How the states are linked:
χ: faka->fila, tibe->mumo, gumo->zami, mise->taka, doge->mumo, mope->muta, more->muno, sodu->vila, tebo->begi, nesi->rebo, bupu->bota, rota->faka, lebi->beko, tuso->rebo, muke->rebo, kogo->bana, keke->bifa, muno->kadu, fote->gumo, rebo->muke, mina->tuki, beko->ribo, nabo->mina, ribo->faka, busi->kogo, kure->doge, mumo->kapo, muta->tevi, bafa->diso, ladi->busi, kifa->dife, tana->nesi, bana->fote, taka->fefo, bifa->fola, tuki->kamu, zami->sodu, kapo->doge, fefo->keke, poma->fivi, kadu->rota, vovu->dovu, vila->mope, dovu->bana, zezu->tana, begi->digo, digo->kifa, diso->mise, dife->vila, ralo->bupu, kamo->mina, pami->poma, kamu->kamo, fivi->bafa, fila->more, fola->kamu, bota->ralo, tevi->bupu
ε: faka->more, tibe->kogo, gumo->sodu, mise->tibe, doge->pami, mope->tevi, more->bota, sodu->mope, tebo->kifa, nesi->beko, bupu->ralo, rota->tuso, lebi->ribo, tuso->muke, muke->taka, kogo->fote, keke->ribo, muno->rota, fote->zami, rebo->nesi, mina->rebo, beko->faka, nabo->fefo, ribo->fila, busi->diso, kure->tebo, mumo->ladi, muta->bupu, bafa->tibe, ladi->kogo, kifa->tibe, tana->lebi, bana->gumo, taka->keke, bifa->tuso, tuki->poma, zami->ralo, kapo->busi, fefo->bifa, poma->bafa, kadu->mina, vovu->zezu, vila->muta, dovu->tana, zezu->muno, begi->kifa, digo->dife, diso->kure, dife->mumo, ralo->dovu, kamo->pami, pami->rebo, kamu->diso, fivi->diso, fila->muno, fola->kamo, bota->vovu, tevi->gumo
λ: faka->bupu, tibe->mope, gumo->bana, mise->bafa, doge->mise, mope->sodu, more->faka, sodu->gumo, tebo->kure, nesi->zezu, bupu->muta, rota->muno, lebi->tana, tuso->rota, muke->tuso, kogo->diso, keke->mina, muno->fila, fote->kogo, rebo->mina, mina->kadu, beko->muta, nabo->rebo, ribo->lebi, busi->kogo, kure->diso, mumo->dife, muta->vila, bafa->poma, ladi->mumo, kifa->begi, tana->dovu, bana->busi, taka->muke, bifa->fefo, tuki->begi, zami->fote, kapo->tibe, fefo->fola, poma->tuki, kadu->beko, vovu->bota, vila->zami, dovu->ralo, zezu->fote, begi->doge, digo->kapo, diso->fivi, dife->digo, ralo->nesi, kamo->fola, pami->kamo, kamu->bifa, fivi->pami, fila->ribo, fola->keke, bota->tevi, tevi->mope

The rows follow the links: the fewer symbols apart two states are, the more alike their rows tend to be.

Each row is also shifted at random along 5 hidden directions that mean nothing.

Some states, each with a row of numbers:
ladi -> [ 105,   16,  -63,  -17,   11,   -3,  -33,    1,  -29,  -25,   10,   -6,    7,  -49,    6,  -12,   35,  -25,  -49,   -8,  -18,   -3,  -20,   -8,   -3,   12,    2,   41,  -26,   -2,    0,  -14,  -26,   44,    5,  -13,   22,   14,   -2,   -6,  -15,  -40,   -2,  -19,   -2,   -6,  -24,    3,  -15]
zezu -> [  17,    3,  -26,    6,   -7,  -14,   21,  -45,  -29,   11,  -19,   -6,   30,   29,  -24,   16,  -22,    9,  -37,   -3,  -19,    7,   -4,  -34,  -30,  -11,   39,  -70,  -48,   -1,   62,   13,   -9,   28,   33,   19,    2,   15,   25,  -79,   23,   48,  -30,   15,   42,   52,   -8,   50,  -40]
kifa -> [ -48,  -11,   20,    8,   14,  -11,  -37,   32,  -19,   -7,  -23,   -4,  -49,  -55,  -17,    5,  -49,   -1,  -20,   -2,  -34,  -10,   -1,   -7,  -13,   58,   11,   37,  -73,  -17,  -17,   24,  -15,  -20,   24,   12,   -8,  -16,   12,  -59,   15,  -47,  -15,   31,  -55,  -45,    1,   19,  -38]
vovu -> [-116,  -50,    8,   18,    4,    1,   31,  -18,   -8,   35,    6,   -9,   21,   38,  -10,   18,   76,   13,    2,   -3,  -23,  -14,   42,  -12,  -25,  -48,   20,  -33,    7,   18,   30,   24,  -18,  -14,   -2,   58,   42,    5,   13,  -43,    9,   23,  -17,   -7,   26,   15,  -27,   14,  -18]
tibe -> [ -57,   38,   -8,   -7,   11,    0,  -44,    3,  -30,  -11,  -34,    6,  -34,  -78,  -46,  -19,   37,    6,    1,   11,  -28,   23,  -28,  -21,   27,   32,   55,   66,  -20,  -18,   60,  -16,  -14,   17,   13,  -37,   -2,   55,  -11,    3,   15,  -37,  -30,    9,  -22,    9,  -13,   85,   22]
keke -> [  74,    5,  -17,  -58,  -32,   24,   17,   35,   47,   71,    8,   25,  -35,   38,    6,   24,   -7,  -27,   63,   27,   38,   15,   13,   30,   23,   12,  -17,   17,   96,   27,  -15,  -14,   44,   26,  -60,    4,  -50,   21,  -51,   46,   26,   24,   73,  -38,  -22,  -12,   33,    0,   78]
tuki -> [-106,   22,   42,   -1,    2,   -8,  -19,  -36,   16,  -27,   16,  -10,    1,  -57,  -42,    3,    4,   -9,   -2,   -1,   19,   -3,  -25,  -34,  -55,  -34,   54,   33,  -34,   18,   72,  -15,   20,  -33,   23,    2,   25,  -17,   34,  -11,  -30,  -32,  -20,   33,   12,   26,   37,   60,  -59]
kamo -> [  23,    8,   22,  -59,  -19,   -6,  -13,  -16,   10,  -16,   57,    0,   33,  -25,   28,   20,   -9,  -65,   -5,  -13,   52,   13,  -21,    2,  -36,    2,  -28,    3,   -2,   19,  -26,   -2,   29,  -12,   -2,   -4,    9,    5,   13,  -17,   -2,   -4,   36,   16,   15,   16,   56,  -33,  -49]
poma -> [ -78,   30,   37,    8,  -17,   -2,  -20,  -53,    4,   -9,  -16,    6,   31,  -55,   -3,    0,   29,   17,   27,    1,   12,    4,  -35,   -8,  -17,  -42,    9,   42,   11,   14,   25,  -23,   20,  -19,    3,  -15,   17,   24,   11,   18,   -5,  -27,  -20,   18,   27,   62,   22,    6,   -3]
tuso -> [  21,   -5,  -22,   45,   -1,   -3,   10,   29,   14,    1,  -46,    3,    9,   31,  -19,    1,   -8,   58,   -3,    9,   29,   17,    0,  -17,   11,   44,   34,  -29,    4,  -10,   58,   13,   32,   31,   21,  -21,  -27,   23,   17,    5,   32,   28,  -61,   -2,   22,  -18,   46,   55,   10]
more -> [ 109,  -27,   11,   -1,    7,  -13,   24,  -19,  -12,  -56,  -32,   -8,   13,   46,  -28,  -25,   -4,   -5,  -22,  -10,  -36,   -8,   23,  -33,  -13,   17,   42,  -73,  -65,  -10,   55,   34,   -5,   -8,   15,  -44,    6,   15,   16,   13,   38,   52,   -7,   28,   20,   13,    6,   59,  -28]
ralo -> [  51,    1,   20,  -10,  -28,    3,   22,  -35,  -42,   54,  -22,   15,   13,   35,   27,   18,   12,    8,   21,    1,  -16,   23,   11,   10,   -4,    5,  -39,  -53,    9,    8,  -47,   19,  -26,    8,    7,   26,   -1,   49,    8,  -70,   50,   48,  -30,   18,    6,   49,  -35,  -30,    2]
digo -> [  56,    8,    6,    7,   -6,  -13,  -35,   42,  -22,   -7,  -14,   -4,   54,  -47,   49,    5,  -29,   -1,  -22,  -22,  -28,  -22,  -22,    4,  -16,   59,  -47,   41,  -58,   -3,  -47,    2,  -20,  -15,   15,   17,  -15,  -14,   17,  -50,  -15,  -41,   -3,    9,   28,  -55,  -10,  -64,  -35]
kapo -> [-111,   56,  -28,  -38,  -39,   -3,  -53,   11,  -44,   20,  -69,   26,  -35,  -79,  -29,   -7,   31,   -7,    2,    9,  -42,   37,  -39,  -13,    6,   84,   23,   67,  -25,    1,   34,    3,  -12,   50,    3,  -46,  -28,   98,  -13,  -23,   50,  -21,  -22,   14,  -23,   22,  -12,   82,   13]
tevi -> [  -4,    2,   53,  -10,  -15,    7,   18,   22,  -36,   -7,   20,    8,  -24,   40,   47,  -18,   21,   -9,   36,    5,   -2,   17,    7,   42,   20,   25,  -68,  -31,   39,   -4, -111,   10,  -39,  -36,   -6,  -19,   -2,   22,   -5,   19,    7,   27,  -15,   19,  -50,  -29,  -69,  -77,   21]
fefo -> [ -72,  -31,   -5,  -37,   38,   -3,   10,   35,   27,   -2,   80,  -15,    9,   22,  -19,   20,   27,  -59,  -17,  -10,   50,   -2,   19,  -19,   13,    5,   33,   -7,    4,  -19,   33,   10,   29,   -6,   -8,   28,   17,  -29,  -13,   -8,  -20,  -12,   33,  -13,   14,  -51,   51,   15,    1]
mumo -> [ -77,   40,  -38,   -7,  -41,   12,  -29,   37,  -17,   37,  -42,   13,  -22,  -42,   -5,   -4,   71,   16,   21,   15,  -39,   -1,  -28,   12,   -4,   28,   -9,   78,   32,   30,   -5,  -30,   -5,   36,  -34,   -3,  -15,   59,  -22,   25,   -4,  -32,    9,  -29,   -5,  -21,  -29,    5,   34]
kogo -> [-154,    9,  -76,  -31,  -33,   12,  -20,  -25,  -14,   20,  -19,   20,  -90,  -43,   -9,  -17,   31,  -12,    4,   27,   -9,   32,    7,   36,    1,  -10,  -20,   52,   47,   22,  -50,    8,  -14,   79,  -31,  -40,    1,   53,  -27,   41,   44,   -6,   14,  -38,  -88,   52,  -40,    9,   38]
taka -> [-102,  -27,  -25,   27,   56,   -2,    0,   37,   24,   -9,   26,  -13,   27,   13,   15,   18,   36,   14,  -26,   -8,   48,  -10,   14,   -2,   57,    9,   -8,   -5,    6,  -46,   -9,    5,   26,   11,   14,   27,   17,  -14,  -15,   -3,  -16,  -13,  -31,  -17,   25,  -55,   54,  -40,   36]
kure -> [ -45,  -33,   20,    6,   20,  -13,  -39,  -30,  -17,  -21,  -28,    7,  -18,  -71,   11,    4,  -50,    6,  -19,   -5,   -9,    7,   32,    4,   37,   16,  -27,   33,  -55,  -40,  -53,   52,   -1,  -12,   25,  -16,    2,    4,   -3,  -42,   55,  -34,  -21,   34,  -24,   28,   11,  -22,    6]
vila -> [-110,   34,   44,  -20,    3,   -3,  -12,   36,  -46,  -37,   28,   -1,   70,   15,   58,  -28,  -13,  -35,   -6,  -25,   -7,   20,  -42,    1,   16,   73,  -53,  -19,  -11,  -28,  -56,  -10,  -38,  -23,   15,  -34,  -19,   24,    4,   -4,   -4,   13,  -18,   39,   45,  -43,  -46,  -72,   -9]
fivi -> [  59,   31,   29,   -5,   -6,  -15,  -35,  -80,  -27,  -43,  -18,   12,   37,  -78,   25,   -7,  -16,   -3,   -5,  -23,   14,   27,  -34,   -6,   16,  -11,  -32,   15,  -33,  -25,  -24,    6,    7,   -2,   26,  -47,   14,   38,   10,  -19,   26,  -16,  -41,   41,   21,   92,   29,  -13,   -8]
mise -> [ -13,   12,    3,    9,    2,    5,  -33,  -29,   -9,    2,  -43,   16,   43,  -68,   16,   -5,   28,   28,   25,    1,    7,   16,   -8,   -2,   59,    1,  -11,   55,   22,  -28,   12,    0,   15,   15,    6,  -27,  -10,   54,  -21,   12,   36,  -21,  -28,    5,   48,   57,    7,    7,   62]

Where do the symbols, taken in turn from left to right, take each start?
Answer with the state's name.
[ -74,   34,   23,    3,   -8,    4,  -30,  -53,   -2,   -1,  -34,    8,  -18,  -63,  -21,  -13,   29,   20,   28,   13,    1,   17,  -22,  -12,   17,  -31,   25,   50,    8,   -2,   41,  -17,   12,   -4,    6,  -39,   14,   44,  -12,   23,   14,  -15,  -32,   18,    2,   76,   13,   53,   25]
ε χ χ -> kapo
[ -61,  -12,   23,   20,  -36,   18,  -25,   34,   18,   58,  -63,    8,  -14,  -38,   -9,    9,  -33,   40,   51,   14,  -39,  -14,   21,   13,  -12,   20,    7,   77,   30,   33,   18,    2,    9,  -18,  -23,   19,  -46,    8,   -6,    0,   25,  -34,   26,   -7,   -3,  -16,  -14,   21,   20]
λ χ λ λ χ -> kifa
[ -86,   18,   59,   -3,   26,  -12,   21,   32,  -27,  -28,   30,  -10,  -32,   49,  -13,  -25,   28,  -20,   12,    0,   -9,    9,  -17,   -6,   19,   35,   18,  -41,  -15,  -27,    3,  -13,  -36,  -49,   10,  -14,    9,    4,   -3,    4,  -32,   18,  -23,   42,  -42,  -47,  -42,   24,    4]
λ ε χ λ -> mope
[  94,  -39,  -10,  -31,  -23,   36,   29,   44,   79,   74,   64,   -3,  -71,   45,  -36,   22,   34,  -20,   69,   40,   38,  -22,   47,   34,  -19,  -75,   29,   51,  130,   67,   25,  -30,   38,  -19,  -84,   52,   -9,  -56,  -40,   92,  -41,  -15,  108,  -64,  -50,  -37,   14,   21,   46]
ε λ χ λ -> bifa
[ -47,   10,   40,   -2,   23,    0,   14,   47,  -13,  -17,   40,   -6,  -78,   28,  -42,  -35,    6,  -10,   30,   14,   -8,   10,   -4,    5,   15,   15,   28,   -6,   31,   -8,    5,  -19,  -39,  -30,   -3,  -15,   -4,  -16,   -7,   44,  -34,    0,   -4,   10,  -65,  -58,  -63,   39,   21]
χ ε ε χ -> bupu
[-191,    7,   21,  -24,   21,  -10,    8,   28,  -42,  -63,   67,   -8,  -14,   16,   22,  -37,  -21,  -43,  -21,  -20,    6,   14,  -14,    7,    4,   38,  -28,  -28,  -10,  -17,  -62,   -3,  -50,  -17,   18,  -25,    4,  -18,   12,   17,  -27,   -2,  -12,   22,  -29,  -48,  -53,  -50,  -27]
ε λ χ -> vila
[ -10,   -6,  -59,  -31,  -14,   -2,   -3,  -26,  -25,  -17,   32,    2,   11,  -13,  -22,  -28,  -47,  -35,  -41,    0,   -5,   29,    7,  -18,  -19,   -7,   28,   -5,   10,    6,   46,   17,  -33,   62,   12,  -22,  -12,   -8,   11,    1,   32,   10,    4,  -14,   27,   35,  -50,   41,  -21]
λ λ χ χ -> taka
[  86,   26,   33,   -2,    9,  -13,  -17,  -39,   26,  -19,   32,  -14, -133,  -52,  -73,    3,    6,  -13,   -7,   16,   37,   11,  -28,  -11,  -41,  -50,   73,   25,  -21,   18,   24,  -19,   21,  -26,   12,   -5,   42,  -28,   27,   -5,  -36,  -40,  -20,   23, -115,   31,   42,   93,  -46]
λ λ χ ε χ -> mise
[ -32,  -30,   51,   15,    7,    2,   42,   20,   -9,   24,   13,   -8,  -22,   66,  -35,   -4,   74,   14,   40,   16,  -25,   -7,   32,   -4,   -1,  -18,   38,  -35,   30,    8,   53,    2,  -28,  -46,  -11,   30,   19,    8,   -3,    7,   -7,   33,  -11,    9,  -13,  -17,  -51,   40,   21]
ε λ ε -> beko
[  64,  -43,   21,   13,    0,   -7,  -34,   -1,   -9,    4,  -40,    7,   41,  -58,   37,    9,  -78,   20,    5,  -17,  -17,  -11,   31,    2,   26,   23,  -46,   42,  -32,  -18,  -44,   45,   -6,  -12,   13,    2,  -29,  -18,   -3,  -34,   49,  -33,    2,   20,   28,   -2,   -8,  -52,    2]
ε ε χ χ -> kapo
[ -12,   48,    2,    9,  -48,   -4,    3,    7,   21,   10,  -20,   18,  -61,   16,   23,   28,  -37,   20,    7,    1,   52,   21,  -42,   35,  -46,   30,  -58,  -20,   14,   38, -100,  -18,   39,   13,    3,  -18,  -17,   17,   32,   -3,   -6,   14,  -23,    1,  -71,   -5,   59,  -53,  -35]
χ ε χ λ ε -> rebo
[  59,   55,   -6,  -26,   12,   -5,   21,  -28,    3,   18,  -12,    5,   -3,   38,    3,   16,  -45,  -20,   -3,   -1,  -21,   -8,  -46,    0,   38,   -6,  -10,  -45,  -18,  -29,  -15,  -30,    2,    5,  -11,    9,  -10,   -9,  -35,  -29,  -23,   39,   34,    7,   -8,   36,    1,    5,   29]
ε λ χ χ χ -> faka
[ -65,   17,   -5,  -21,   47,   -2,   29,    0,   26,  -16,   16,  -16,   23,   65,  -40,  -12,    4,  -21,   -7,    9,  -25,  -31,  -19,  -33,   29,  -28,   72,  -45,  -27,  -26,   99,  -33,    9,  -18,  -18,   10,    7,  -32,  -39,   29,  -44,   36,   57,  -11,   43,  -10,    6,   64,   25]
ε ε χ χ -> rota
[   3,   11,  -25,   49,   -8,   14,    8,   37,   28,   47,  -47,    8,  -55,   33,  -53,   14,    6,   76,   22,   26,   28,   21,    6,   -2,   24,   28,   43,    8,   48,   -2,   55,   -7,   40,   35,    4,    2,  -34,   28,   -1,   19,   23,   22,  -48,  -18,  -28,  -20,   33,   74,   49]
λ χ ε -> nesi
[  97,   27,  -22,    0,   12,    3,   25,  -33,    0,   46,   -3,    1,   -9,   29,   13,   32,  -31,    0,   -9,    3,  -15,  -11,  -28,    9,   14,  -43,  -25,  -44,   -4,   -8,  -26,  -25,   -8,    8,   -9,   50,    8,  -31,  -12,  -63,  -33,   29,   23,  -12,  -16,   37,  -14,  -26,   14]
λ λ ε λ λ -> nesi
